The same points and some others measured another way (B), then each row and its match in B
B:
1: [-249  167  116   36   42 -138  202  -20  335  -51  504  138 -147 -229
    6   90   -9 -355  -51 -191  -30 -307  535   64 -213  313  113  460
  -50  211]
2: [  62   51  181    3 -135  405  159  -89  -58  -65  -64   48   67  -79
  -25   34 -132  -57   14 -390 -103   10  341   13 -267  165 -105  238
 -136  390]
3: [-249 -525  210 -199 -109   56 -213 -544  -89 -299 -184 -366 -307 -442
 -470 -801 -280  -52  -77  -96 -350  544   18  309  305 -192  147 -154
  198  372]
4: [ -77  198  225 -351   49  392   47 -227   55   68  145  -61   83  -89
 -220  160    2   46  147  -74   66 -207  627  -43 -106  443  100  137
  -36  140]
5: [-112  449   89  -15  -10  170   -1  163  390  308   65 -374  157  252
   48  254  244  -26  189  177  397 -237  578 -379  -76  280  -71  209
  268 -182]
6: [  90   33  150  -52  -82  321   72 -154 -195   54  -33   85  157  -54
   21  189  -92   26  -32 -268 -177  -48   16    6 -125  125  -66  231
  -47  299]
7: [-187  286    2  219  444    1  178  417  504 -102  250 -140 -106  272
  -40 -246   19  169   52   90  324 -190  519   -1 -142  351   12  -91
 -109  -62]
8: [ 134 -456  337  -22 -213    6   12   -4 -429 -269 -223  179  213 -198
 -220 -538 -612  -97  264 -222 -102  468 -270  369 -258 -189 -115 -303
   -8  365]
9: [ -21  477  -74  126  239  394   95  259  327  221  -16 -235   82  385
  165  319  300  269  -23  -52  273 -337  489 -316  -82  380  -98  190
  -42   -1]
10: [-113 -120  434 -316 -188  303  121 -556  -90 -218  236    7  -39 -431
 -429 -250 -333 -221   67 -151 -367  174  372  204 -121  137   99  200
   39  303]
11: [  80  142  369 -244   10  627  131 -307 -124  -62   46  -96  189    2
 -316  -45 -210  209  125  -26 -169   74  299    2 -136  247  -40   11
  -28  114]
12: [-122  -48    4  168 -142  -16   84  151  201  -80  -70  -12 -133 -135
   90 -151  -45 -272   12 -416  122  -13  467   22 -227   99  -61  242
  -74  421]
13: [ -14  -88  367  -79 -162  299  165 -395 -128 -199  180   22   28 -268
 -258 -218 -328 -125  -42 -170 -425  212   56  166 -132    8  -25  214
   28  275]
14: [-103 -210  189  -68  -93 -391  -58   92  -85  -20  149  184  111 -229
  -43 -140 -274 -341  224  -65  109   13  -25  219 -161   18   57    2
  115  176]
15: [-288  -44  121  -45  130 -142  -43  -44  274  -90  172 -216 -164 -130
 -210 -369  -69  -94   54   83   78   41  327  101   65  130  124  -21
  136   65]
16: [-221 -201  -87  295 -110 -546 -209  215  186  116  -94 -249  -88  -42
  205 -251   28 -299  -61   25  109  146 -297  -13  156 -272  -33  106
  381   80]
17: [-111 -551  277 -235 -423    8 -222 -643 -364 -121 -209 -180  -78 -548
 -303 -444 -321 -283  -50 -195 -491  511 -292  250  219 -319   68   91
  311  427]
18: [-171  106  360 -132 -273  247  -26 -259  285   18  -21 -584   28  -56
 -344 -346  -82 -180  234  252   74  304  494 -218   16  -23  -63   66
  449 -111]
19: [  57  140  219  -20   87  423  102    9   24  -54  -63 -161  140  162
 -171 -157 -139  229  127    2   38   95  234  -36 -132  164  -97  -97
   -1   56]
20: [ -84 -151  215 -213 -362  260  -77 -233  -26  -28 -270 -222  -20 -280
 -205 -201 -120 -239  204 -295   69  200  572  -14 -114   71  -29  106
  109  395]
21: [-129  -90  143  217   -8 -274   12  211  172  -77   74 -144    9   15
  -55 -417 -214 -171  110  104   99  197  -67   85  -76 -128  -66  -69
  217   -1]
22: [-130  216   -6  171  312  -59   28  346  328   64  104 -179   16  275
   35 -104   63  145   60  129  293 -142  216  -74  -29  207  -11  -65
   59  -90]
23: [ -88 -196  332  -29 -303  179  138 -415  -54 -225  104  -34  -85 -387
 -240 -332 -322 -311  -53 -254 -411  295  137  156 -129  -93  -28  292
   88  368]
24: [   1 -618  196 -179 -320   24 -189 -450 -512 -177 -316   56  -26 -490
 -204 -395 -380 -174  -39 -408 -412  450 -349  358   90 -244   30  -13
   69  599]
25: [-200  115 -121  166   99 -387  -21  234  240  199  250   76  -44  -23
  296  280  173 -248 -104 -121  143 -366   73  -33  -14  165   75  369
   92  125]
26: [-165    0  186  125  391  252  236 -136  220 -405  304  -75 -258  -42
 -325 -577 -260  239 -202  -39 -338  154  180  282   -6  165   77  -57
 -181  173]
27: [-139  287  -56  174  594  -55  156  402  351  -38  359   77  -54  277
   46  -18   43  265  -34   61  231 -372  284   78 -101  436   80  -57
 -200  -36]
28: [-122  108   -4  113  301 -158   50  391  259  -32  132    6  -11  146
   13 -159  -39   51  127   -7  334 -177  314   67 -148  272   34 -113
  -75   51]
29: [ -93   64 -163  479  192 -226  187  514  300  -87   82  133 -138  129
  321  -90    4 -100 -143 -358  158 -178  155   73 -237  113  -93  198
 -201  308]
30: [ 136  261  146 -234  219  536    6 -146 -193  195   27   14  301  196
  -47  399   47  395   18  -16  -70 -248   43  -91  -12  365    4   67
  -54   45]
31: [ 216 -163  299 -308   56  836    0 -294 -442 -204 -428  -89  194   16
 -413 -318 -346  501  159 -237 -162  328  164  171  -78  177  -77 -368
 -208  373]
32: [ 230 -398  207 -122 -382  464 -129 -257 -557  -65 -638  -65  208 -153
 -115 -232 -313   74  103 -436 -213  470 -212  115  -72 -195 -184  -99
   21  541]
33: [  61 -195  288 -506 -276  516 -320 -537 -406  168 -453 -376  241 -155
 -335  -39  -82  154  197    0 -105  293   19  -68  215    3   10 -130
  305  184]
34: [-179  -21  -41   42  216 -342 -112  330  178   74   57  -43    7   61
   39 -116    6  -46  149   40  367 -150  156   72  -10  176   81 -112
   71   44]
35: [  24 -754  106 -196 -364 -133 -288 -469 -683 -113 -359  209   -9 -580
  -67 -236 -356 -233 -107 -527 -483  372 -614  434  137 -304   70   50
   60  722]
36: [-235 -138  159 -108    0   42 -120 -233  157  -91  -33 -378 -157 -161
 -293 -451  -85  -32   25   71  -44  231  244   60  173   16   85  -49
  222  100]
37: [ 138 -134  116   28 -416  300 -179   47 -195  170 -653 -350  247   82
   47  -99  -57  -29  220 -203  185  338   28 -201  -65 -186 -260  -34
  251  255]
38: [-165   -1   54  382 -118 -304  183  305  336 -107  173   34 -126  -87
  162 -222 -115 -423  -13 -235   90   15  245   42 -272  -35 -102  308
   43  241]
39: [  -9   17   11   70 -353 -101 -110  176    3  284 -225  -78  176  -29
  261  267   89 -339  157 -241  266  -82  158 -193 -154   -6 -128  307
  217  237]
40: [-136  270   60  375  192 -318  218  680  509  -39  278    1   44  265
  125 -182  -85 -181  248   78  524 -180  461  -39 -383  214 -105  -12
    8 -101]
41: [  33  144  100 -298   92  342 -181  -15  -83  245 -210 -219  248  164
 -100  187   87  259  239   69  281 -118  282 -147   36  303   13 -141
  105   15]
42: [ -85   42   32  236  140   17  -54  256  235    8 -174 -392   16  266
  -33 -382  -26  167   51  157  196  193   -7  -84   72  -65 -114 -185
  205  -68]
43: [ -78 -154   14 -319   36  -54 -195 -241 -277  165   40  189   56 -276
   13  310   24  -51  -47 -255  -95 -253  -43  167  104  248  194  176
  -14  357]
44: [ 162  172  114   26   86  593   90  131  -47    5 -293 -149  197  284
  -46  -23  -55  358  115 -172  137   48  290 -120 -178  216 -180 -100
 -123  170]
45: [ 122 -266  208 -123 -296  642  -51 -441 -361 -116 -489 -199   44 -182
 -188 -244 -204  124  -65 -419 -359  418    1   48   15 -107 -133   57
   -4  530]
46: [ 110  -23 -110  181   -5   75 -241  195 -163  306 -450 -259  230  303
  269  137  143  232  -46  -37  108   70 -478 -187  172 -147 -172  -32
  232   77]
47: [-119 -276  382 -465 -105   92  -24 -550 -269 -166  245  166   14 -520
 -417 -180 -366 -201  110 -133 -319   84  179  346  -37  184  218   67
   19  329]
48: [-187  269  -36  465  352 -375  216  774  593  -82  273  -37  -50  342
  151 -292  -45  -68  162  104  540 -181  403   -5 -309  206  -86  -85
  -43 -124]
49: [ 196 -488  261 -353 -635  236 -252 -506 -748  118 -490  112  297 -457
  -50  130 -282 -265  127 -494 -330  306 -334  131  -38 -214  -78  184
  164  615]
50: [-175  290  -84  -97  -17   97 -195    3  272  400  -82 -395   28  114
  143  386  409  -28    5   16  281 -293  418 -355  163  251   34  303
  278    2]
51: [  53 -297  -71  210  -42  -25  -21  224 -183 -118 -342  152  -28  -72
  165 -211 -172  -32  -42 -524   18  115  -84  198 -157  -52 -102  -10
 -195  560]
52: [-124  327  111  139   35  133   96  301  451   77   22 -339   42  244
  -22 -111   68  -29  203   98  393  -60  628 -244 -173  207 -109   64
  150  -96]
53: [-157  165  -79   33  540 -279   56  309  165   49  441  274    0   99
  119  192   41  121  -56    2  156 -489   60  182  -51  427  184   41
 -180   39]
54: [ 191 -287  265  -72 -230  800   74 -377 -385 -290 -509 -112   25 -159
 -272 -418 -353  222  -37 -521 -385  496  112  156 -118  -66 -176  -61
 -186  622]
55: [-220  217    7   18  244 -256   17  308  345  119  308   -8    4   87
   55   95   88  -95  136   78  368 -352  421  -25 -108  357  102   85
   43  -45]
56: [ -78  106 -210  -21  -28 -205 -391  301   73  540 -345 -332  200  248
  328  399  404   12  119   75  494 -241  -36 -330  214   74  -25   67
  364  -43]
57: [-214  219 -151  285 -127  175  -56   10  466  196 -204 -567 -222  107
  212   37  401  -88 -252 -167   50  -17  378 -387  158  -13 -112  475
  256  162]
58: [-101   43  -93  227  135 -250   35  216  102   88  179  153  -21   12
  277  169   61 -116 -168 -198   -5 -258 -111   52  -49  105   16  291
  -24  209]
59: [  41 -503  474 -541 -261  133 -115 -519 -593 -211  -62  217  194 -533
 -494 -342 -580 -158  305 -197 -274  329  -45  446 -110   28  133 -209
   14  435]
60: [-137  197    9  218  104  -43  240  237  319  -50  284  142 -105  -21
  156   76    9 -196  -68 -298   89 -278  470   19 -283  287  -13  358
 -164  264]
61: [  63   82  152 -169  -75  396 -124  -64  -95  175 -298 -306  230  146
 -105   34   12  190  186   17  151   84  176 -172   19  110  -89  -77
  172   58]
62: [ -12   88  -29  212   95  -20  115  192   46   44  107  171   30   46
  224  175    0  -47 -118 -288  -19 -217   12   34 -166  149  -49  274
 -111  272]
63: [-315   43  104  -57   23 -458 -138   69  325  155  289 -218  -24  -89
  -58  -91   41 -312  154  280  246 -121  196  -36   86   96  140   93
  382 -161]
64: [-189  184   29 -217  238  107  -57   27  231  107  120 -136  -30   17
 -114   82  134   93  109    4  276 -292  596  -37   16  445  149   22
  -11   75]
65: [  -6  284  131 -357   29  345 -143  -81   -6  352  -64 -193  288  130
  -67  419  176  141  238   94  278 -274  418 -238    9  399   42   70
  161  -40]
66: [ -14 -130  -46  -67  395   19 -162   98 -187   13 -107   44   70  114
  -35  -94  -62  386  -27  -44   43  -65 -251  211  149  173   98 -276
  -95  162]
67: [  59 -331  169 -191  241  323    4 -257 -408 -296  -95  212   -8 -180
 -289 -342 -374  329  -74 -314 -343  170 -160  440    4  148   99 -245
 -298  474]
68: [-152  -11  118 -106  126  132 -146 -210   77   38  -24 -374  -26   20
 -216 -233    0  172  -30  186  -82  129   -7  -16  254   37   68  -69
  254  -22]
69: [ -27  211  155  122  474  409  186   55  184 -195  153 -180  -15  301
 -219 -336 -128  488  -88  142 -110   53   91   63    6  221  -29 -182
 -107  -57]
70: [ 128 -279  168 -375 -664   37 -313 -254 -542  378 -425   74  389 -338
  120  464  -52 -424  286 -382   74   18  -53  -83 -105  -55  -66  294
  278  446]
71: [ -19  252  -81   87  477  -85   32  365   70  163  238  187  170  289
  194  316   91  265  -23   25  190 -442  -76   22  -57  365   51    7
 -121  -30]
72: [-143  106  110   23  335  -71  109  396  290 -154  173    8   -3  127
 -170 -335 -173   76  275   40  421 -120  560  148 -258  365   59 -270
 -141   30]

[ 115   89  -28  -95   45 -171  184   35 -132  269   94    4   88 -166
  -87 -272  -89 -219  100   44   12  -69  -28   95  105  -30  234  188
  226   22   37] : 71
[-115   -1  210 -226 -109 -223   28  146   92   65   23  148  -43   52
   28   89 -351  -67  178   17  166 -126 -102   21   40 -153 -208    9
 -239  108 -161] : 58
[ 137   85 -119  -43  -44   -7  -87  -23 -438  180 -198   13  -84 -503
  -30 -279  107   33  224 -116  105  -90  -21  -62  134   21  129  194
  161  -58 -193] : 44
[ -76  -39  -84  248  157  400 -355   99 -107  148  -93   -7  152  100
  147  214   98  444   32 -218 -265  155  -98  114  -54  251  -75 -272
  108    8  105] : 18
[-259  -36  201  -26   44   31  -93  205  255   62   80  148   84  402
  144  288 -324  152   62  -36  -42  -35  -93  182  -63    4 -278 -274
 -240  200  -19] : 17
[-170  -12 -107   -8 -281  144 -171  -44  -33  146  -73  -61  -18  -71
    4  274  -51  297  170  -24 -173 -344  205   37  222  -46  -70   40
 -322   92   29] : 64
[-257  -56   31 -217 -362 -133 -201 -156 -277 -102 -195   35 -145 -387
  -65  141 -193  201  203 -147  263 -306  110 -141  172 -121 -291  173
 -502  120 -271] : 2
[ -59  -20  204  -77  251 -131   30  154   72   97  163  127  217  220
   41   -1 -298  -80  -24  -55   38  242 -260  141 -106   64 -104 -128
  108   77   46] : 24
[ -15   -6  212 -188  361   -1 -295   -3 -135  -64  107  256  360    6
   69   86 -103  228  -27 -337  -84  278 -291  -76  -22  225 -145 -110
   33   -3   13] : 23
[ 230   63  -21 -153    5  -33  -55   81  -77  236   60   42  119 -204
  -52  -20  -11   -9  138  -52 -183  -19  -93  -73  149  -20  163  199
  138 -153  105] : 27
[ 353   90  179 -263  284   -2 -239  121  -78  326  101  182  388  -84
   73  138    3  184  182 -123 -361  253 -313 -269  321   23   18   16
  209 -328   67] : 26
[  -8  -82  180 -125  150  -43 -256   79 -141    4  -25  130  173  -81
   50  140 -192  158   51 -224   68  323 -327 -134  -40   82 -267  -72
    2  -86  -60] : 12
[-151   41   -8  257   17   76  180  322   92  362  -86   -9 -158  293
  161 -127 -188  -63  182  186  109  -97  -12  392  -86  -56  -39 -294
  134  230 -159] : 56
[-201 -240 -228   28 -779   74 -202   77   98 -259 -189 -231 -490 -325
 -209  406 -228   53   74 -121  174 -310  132   17 -334  -99 -156  339
 -487   46  166] : 40
[-425 -189 -248   50 -497  -37    2 -236    8 -219   85 -266  -84 -141
 -290  222 -236    8 -170 -103   71 -335  325  241 -196   59   16  307
 -421  300  366] : 59
[-170   58   91  119  129  133  -86  121  -88  393 -116   69  118  220
  239   84  -91  314  232   67  -72  -51  -21  124  283  -27 -227 -367
  -51  132 -253] : 50
[-512  -53  -48  100  -53  -79   73 -112 -157 -250   -7   34 -117  -11
  -61 -223 -233  -46 -103 -185  395 -217  156  414 -345  175  -65  -29
 -193  528  -88] : 70
[-148 -163  -58   75 -419   69  -81  254  255  -28  -61 -115 -282   68
  -51  339 -302    2   76    3   72 -112  -27  140 -280  -86 -178   42
 -261   61  135] : 21
[ -94   63 -181  209  190  118   18 -152 -395  331  -29 -109  242 -119
    0 -262  116  149   14  -47  -92    2  106  212  182  168  180  -62
  265  133   32] : 65
[  87   -3   82  105  271  222 -196  229   87  341   65   57  292  287
  175  230  -47  270   68  -59 -351  265 -236   62   78  117  -73 -287
  197 -101  132] : 36
[ 279   97  -16   17  269  124  -81  217  -69  243   45  102  139  -57
   54 -141   75    5   98 -126 -201  188 -237   64  -73  165  224  -11
  423 -129  105] : 22
[-286 -183 -118   53 -345  -30    0   26  179 -223  103 -143 -133   14
 -198  200 -307  -95 -148 -117  109 -123   79  261 -405   67  -26  181
 -256  230  327] : 14
[ -41    3   23    9   59 -121   46   65 -264   98  -84   42  -45 -193
  -16 -258 -139 -106   95  -71  273   89 -140   92  -86   28  -30   31
  147   84 -178] : 32
[ 154  -36  243 -248   70 -212 -101  217  -39   63    1  160   43 -130
   14   34 -273  -90  151 -104  158  269 -397 -167  -44  -69 -187   62
   60 -161 -125] : 29
[-155  -50   69   86  190  -17  -45   87 -165  -22  -27   91   41    7
   38 -160 -173   -7  -21 -178  234  214 -202  193 -259  176 -112 -140
  138  173  -84] : 39
[ -61  -79  177   33   23  160 -191  312  320  329   44   30  174  456
  198  524 -262  300  148   83 -304  127 -185   31  144  -85 -323 -337
 -153  -63   80] : 3
[ 126   84   48    1  226  -18  -75   14 -441  468 -159   31  206 -226
  110 -182   45  173  256   11  -12  158 -158 -110  407  -37  -50  -94
  256 -132 -270] : 9
[  41   10   11 -146  -45 -166  111   12   19  214  172  -27  173  -45
 -117    3 -186 -125   34   40 -104  -50   -4   50  130  -51  115  189
   27   -1  183] : 53
[ -31 -145 -288   31 -545  138 -194   -6    8  -83  -74 -228 -231 -340
 -227  294  -37   92   37 -128  -96 -251  158    6 -165    8   86  367
 -231  -40  319] : 72
[ -74   75 -228  158 -113  140   17  -28 -220  238 -100  -88  -66 -173
  -23 -171   87   90  127  -15  -43 -283  202  220   77   55  190   59
   72  153   -6] : 41
[  64   71 -211  -50 -221   -5  -50 -131 -401  188 -171  -82  -89 -527
 -114 -191  112   58  203  -63   29 -287  162  -51  221  -30  180  307
    4  -16  -82] : 31
